Below is a small trained network, with its code and all its weights. Each question gives an input and a target symbol and asks what happens when units are switched off, that is, made to give their printed mean instead of their output.

import numpy as np


def w(rows, s, z=0):
    codes = np.array(rows[::2]) - 128.0
    scale = np.full(codes.shape[1], s)
    scale[-1] = z or s
    return codes * scale


def norm(h):
    return h / np.sqrt((h * h).mean(-1, keepdims=True) + 1e-5)


def f(y):
    return y / 2 * (1 + np.tanh(0.7978845608 * (y + 0.044715 * y**3)))


def softmax(a):
    e = np.exp(a - a.max(-1, keepdims=True))
    return e / e.sum(-1, keepdims=True)


def log_softmax(a):
    a = a - a.max(-1, keepdims=True)
    return a - np.log(np.exp(a).sum(-1, keepdims=True))


def net(x, mask):
    ids = ['ΓΛΞΩεζσ'.index(c) for c in x.split()]
    T = len(ids)
    res = E[ids] + P[:T]
    u = 0
    for l in range(2):
        r = norm(res)
        for j in range(2):
            rows = slice(4 * j, 4 * j + 4)
            q, k, v = (r @ M[l][rows].T for M in (Q, K, V))
            z = softmax(np.where(np.tri(T) > 0, q @ k.T / 4**0.5, -1e9)) @ v
            o = O[l][rows]
            res = res + np.where(mask[u + j], z, o[:, -1]) @ o[:, :-1]
        u += 2
        y = f(norm(res) @ A[l][:, :-1].T + A[l][:, -1])
        res = res + np.where(mask[u : u + 4], y, B[l][:, -1]) @ B[l][:, :-1]
        u += 4
    return log_softmax(norm(res)[-1] @ U[:, :-1].T + U[:, -1])


Q, K, V, O, A, B = {}, {}, {}, {}, {}, {}
E = w([
[237,117,152,52,128,58,129,180,114,242,55],'Γ',
[85,92,196,74,250,172,138,196,28,119,102],'Λ',
[31,146,105,109,177,156,110,74,110,234,203],'Ξ',
[58,193,232,96,103,159,52,141,230,126,59],'Ω',
[40,84,116,153,79,37,150,251,202,55,105],'ε',
[46,150,207,116,130,53,117,104,12,90,168],'ζ',
[219,186,197,183,118,115,147,151,80,95,126],'σ',
],0.02)
P = w([
[130,125,69,98,232,76,23,91,161,8,115],'0',
[144,171,120,84,152,86,79,79,125,85,96],'1',
[141,179,106,115,116,94,114,91,100,111,69],'2',
[135,170,128,108,111,105,120,96,113,125,101],'3',
[131,159,139,110,104,120,135,101,117,136,115],'4',
[127,151,143,121,98,137,145,112,119,138,128],'5',
[116,146,145,130,90,155,155,113,121,146,135],'6',
[114,127,162,135,90,168,157,109,125,150,149],'7',
[96,118,174,149,85,183,155,112,133,155,164],'8',
[84,112,174,153,79,190,161,129,138,152,176],'9',
[77,103,194,166,71,204,137,145,154,155,206],'10',
],0.016)
Q[0] = w([
[119,156,191,127,179,174,73,97,62,152,138],'L0H1',
[123,88,215,95,143,161,119,189,157,159,145],'L0H1',
[116,232,170,119,92,128,143,81,38,116,77],'L0H1',
[108,137,223,48,97,189,117,112,111,251,192],'L0H1',
[124,88,98,121,137,112,106,114,158,122,92],'L0H2',
[163,169,170,128,127,162,136,92,53,138,113],'L0H2',
[119,124,55,147,74,111,149,120,151,93,77],'L0H2',
[117,153,193,153,108,161,156,156,44,145,147],'L0H2',
],0.012)
K[0] = w([
[61,168,177,250,98,166,163,136,149,93,188],'L0H1',
[78,73,185,168,86,161,193,119,153,202,176],'L0H1',
[169,140,132,203,87,152,214,106,82,87,225],'L0H1',
[58,118,255,229,64,193,201,171,99,126,171],'L0H1',
[96,155,116,164,158,181,164,105,157,113,134],'L0H2',
[177,190,31,24,191,35,88,117,131,118,87],'L0H2',
[145,149,127,163,87,181,125,125,67,90,199],'L0H2',
[145,80,151,100,106,86,96,125,94,159,84],'L0H2',
],0.0098)
V[0] = w([
[210,121,108,180,102,118,140,109,97,73,147],'L0H1',
[99,104,152,116,154,227,149,120,52,73,115],'L0H1',
[171,172,143,168,125,247,63,130,126,168,123],'L0H1',
[78,196,132,130,77,111,117,97,102,39,195],'L0H1',
[194,119,124,162,87,131,81,90,102,131,163],'L0H2',
[156,170,177,171,158,113,167,122,96,74,123],'L0H2',
[196,214,55,146,127,126,109,123,82,65,170],'L0H2',
[254,34,68,97,101,159,156,117,167,182,118],'L0H2',
],0.0074)
O[0] = w([
[121,14,157,172,134,118,132,106,120,196,87,77],'L0H1',
[156,102,165,100,155,113,38,152,130,78,226,213],'L0H1',
[216,160,148,162,169,101,119,117,113,204,159,67],'L0H1',
[163,68,99,108,109,40,192,113,159,36,163,254],'L0H1',
[153,100,153,174,195,93,173,139,196,131,155,49],'L0H2',
[188,89,151,102,123,127,148,76,112,150,147,153],'L0H2',
[151,64,185,176,192,139,142,94,161,131,146,93],'L0H2',
[54,143,157,140,138,100,199,219,225,255,116,85],'L0H2',
],0.0081,0.0042)
A[0] = w([
[115,135,159,125,102,136,116,117,193,108,105,99],'L0N1',
[118,102,88,165,87,107,138,143,171,85,151,93],'L0N2',
[136,100,45,162,185,140,109,196,246,143,111,3],'L0N3',
[132,133,123,140,112,94,155,147,114,153,121,132],'L0N4',
],0.014,0.0059)
B[0] = w([
[55,68,121,176,138,180,144,109,175,123,63,247],'L0N1',
[140,111,79,105,75,58,27,202,127,159,137,239],'L0N2',
[155,219,4,131,196,78,162,140,119,51,147,122],'L0N3',
[126,110,174,164,110,85,56,67,178,167,58,252],'L0N4',
],0.012,0.0022)
Q[1] = w([
[154,146,183,116,108,118,69,158,138,159,141],'L1H1',
[70,128,209,100,65,82,94,98,107,148,112],'L1H1',
[150,6,97,138,81,116,131,117,107,99,146],'L1H1',
[85,95,105,174,105,119,138,177,127,161,70],'L1H1',
[164,172,125,142,130,200,113,142,181,136,116],'L1H2',
[109,93,67,113,126,106,163,108,101,112,162],'L1H2',
[104,134,126,66,137,134,112,145,136,195,104],'L1H2',
[111,146,141,47,136,67,156,189,108,169,160],'L1H2',
],0.016)
K[1] = w([
[83,130,174,149,87,179,157,157,146,161,204],'L1H1',
[106,109,245,188,26,102,126,167,151,127,191],'L1H1',
[98,137,167,117,223,24,155,145,97,102,104],'L1H1',
[131,152,125,156,84,59,85,150,183,198,87],'L1H1',
[138,148,87,18,173,164,150,131,186,187,90],'L1H2',
[129,175,85,182,165,90,103,134,119,47,163],'L1H2',
[49,138,157,146,144,141,146,169,94,166,138],'L1H2',
[50,131,181,182,106,128,119,129,52,125,199],'L1H2',
],0.012)
V[1] = w([
[117,147,113,102,130,133,143,129,36,228,173],'L1H1',
[167,86,58,104,94,127,143,74,124,141,244],'L1H1',
[139,142,121,145,154,65,143,237,67,131,108],'L1H1',
[155,108,38,184,136,162,125,155,101,68,117],'L1H1',
[198,132,64,77,147,1,72,163,122,125,99],'L1H2',
[159,192,77,77,89,128,168,168,117,218,132],'L1H2',
[131,70,95,127,128,169,120,229,122,173,153],'L1H2',
[173,122,137,170,137,154,117,168,125,119,168],'L1H2',
],0.0084)
O[1] = w([
[44,123,93,132,237,101,109,116,35,152,52,66],'L1H1',
[1,159,113,158,158,52,174,163,137,73,134,35],'L1H1',
[67,105,73,64,138,230,43,169,144,164,113,169],'L1H1',
[101,224,145,210,177,224,210,137,180,67,119,55],'L1H1',
[195,141,110,139,144,75,140,220,118,147,225,254],'L1H2',
[189,136,192,111,173,28,217,50,181,62,152,36],'L1H2',
[163,144,177,116,136,128,101,40,122,107,143,63],'L1H2',
[130,157,108,53,175,145,127,63,80,124,124,75],'L1H2',
],0.0073,0.0055)
A[1] = w([
[115,119,90,199,63,147,4,32,86,112,254,56],'L1N1',
[146,252,117,139,144,173,91,183,235,191,35,250],'L1N2',
[77,228,79,120,77,174,138,114,102,16,188,112],'L1N3',
[60,178,70,128,53,125,64,80,127,115,126,206],'L1N4',
],0.0078,0.0017)
B[1] = w([
[115,158,88,142,113,79,198,107,153,147,81,224],'L1N1',
[52,93,163,159,139,154,148,45,123,110,146,221],'L1N2',
[131,101,179,124,182,127,94,100,117,253,92,254],'L1N3',
[127,145,109,98,96,147,193,114,180,77,141,222],'L1N4',
],0.015,0.0054)
U = w([
[125,148,29,130,199,166,168,116,155,232,145,163],'Γ',
[128,93,160,64,181,225,77,167,40,148,148,126],'Λ',
[42,136,194,126,146,26,126,91,39,85,137,41],'Ξ',
[227,168,170,184,118,160,173,142,92,123,177,255],'Ω',
[78,106,181,136,108,214,160,113,144,95,49,147],'ε',
[118,107,75,99,100,136,150,255,146,114,125,161],'ζ',
[151,14,136,154,140,111,62,121,126,236,57,17],'σ',
],0.0053,0.0031)

Each question gives the input, a string of symbols that net reads in full, and the target symbol t.
The units are the heads (4 rows each of Q, K, V and O) and the neurons (one row each of A and B). Each row of codes is followed by its name. A weight is (code - 128) times the scale printed after its matrix; where a second scale follows, it is the last column's (O, A, B and U).
mask holds one flag per unit, layer by layer, with each layer's heads first. A switched-off unit (its flag False) gives its mean, the last column of its rows in O or B, instead of its output. The means were averaged over made-up inputs and are rounded, as every weight is.
A unit's drop is (log p(t) with every unit on - log p(t) with that unit switched off) / (log p(t) with every unit on - log p(t) with every unit switched off).
The circuit of an input: a set's keep is (log p(t) with only the set's units on - log p(t) with every unit switched off) / (log p(t) with every unit on - log p(t) with every unit switched off). Starting from all 12 units, units are removed one at a time, each time the one whose removal leaves the highest keep (on an exact tie, the one counted first), for as long as the keep stays at least 0.8.
circuit, biggest first: the units of the circuit, biggest drop first
unit that matters most: the unit with the biggest drop
top k neurons in layer l: the k neurons of layer l with the biggest drops, biggest first
drop when u is switched off: that unit's drop, to one decimal
input Γ Γ Γ Γ σ σ σ, target σ: circuit, biggest first	L0H1
input Ω Λ Ξ Γ, target Ξ: circuit, biggest first	L0H1, L1H1, L1N2, L0H2
input Λ Ω Λ ζ Λ Γ, target ζ: circuit, biggest first	L0H1, L1N3, L1H2
input Γ Ξ Λ, target Ξ: circuit, biggest first	L1H1, L0H1
input ε Λ σ Ξ Λ σ ε ε Λ Γ, target ε: circuit, biggest first	L1H2, L1N2, L1H1
input Λ ε Λ Ω Ξ Γ Λ Λ σ, target σ: circuit, biggest first	L1H1, L0H1
input Γ σ Λ Λ Ω, target Ω: circuit, biggest first	L1H2, L0H1
input Ξ Λ Ξ Λ ε ζ Γ Λ, target ζ: circuit, biggest first	L0H2, L1N3
input Λ Λ Λ ζ Ξ Ω Γ, target Ω: top 2 neurons in layer 0	L0N1, L0N4
input Ω ε ζ ζ Λ Γ Γ σ ζ ε, target σ: circuit, biggest first	L0H2, L1H1
input Γ ζ σ Γ Γ Ξ Λ ζ Ξ, target ζ: top 2 neurons in layer 1	L1N3, L1N2
input ζ Λ Λ ζ σ σ Ω Γ Λ, target Ω: top 2 neurons in layer 1	L1N3, L1N2
input σ Ω Ω Γ Ξ, target Ω: top 2 neurons in layer 0	L0N1, L0N2
input ε Λ Γ Ξ Λ Ω Λ, target Ω: unit that matters most	L0H2
input Γ ε Λ ε Ξ Λ, target ε: top 2 neurons in layer 1	L1N3, L1N2
input Λ Λ Γ ε Λ ε ε Λ σ Ω, target σ: top 2 neurons in layer 1	L1N4, L1N2
input Ω Λ σ σ ζ Ξ ε ε ζ Γ Λ, target ζ: top 2 neurons in layer 1	L1N3, L1N2
input Λ Λ ε ζ Λ ε Γ, target ε: top 2 neurons in layer 0	L0N4, L0N2
input σ σ ζ Ξ ζ σ Λ Λ Γ Λ ε, target ε: top 2 neurons in layer 1	L1N4, L1N2
input σ ζ σ Λ Λ Ω Λ Γ, target Ω: unit that matters most	L0H1
input Ω Γ ε ζ Λ Λ ε ζ Ξ, target ζ: top 2 neurons in layer 1	L1N3, L1N2
input σ Γ ζ Λ Γ σ Λ, target σ: drop when L0N4 is switched off	0.2
input Ω ε Ξ ε ε Λ Ξ Γ Ξ Λ, target Ξ: drop when L1H1 is switched off	0.4
input Γ ε Γ ζ ζ σ Λ Λ Λ Γ, target Λ: drop when L0N1 is switched off	0.1
input Λ ζ ζ ε Ω ε Γ σ Ξ, target σ: drop when L1N2 is switched off	0.1
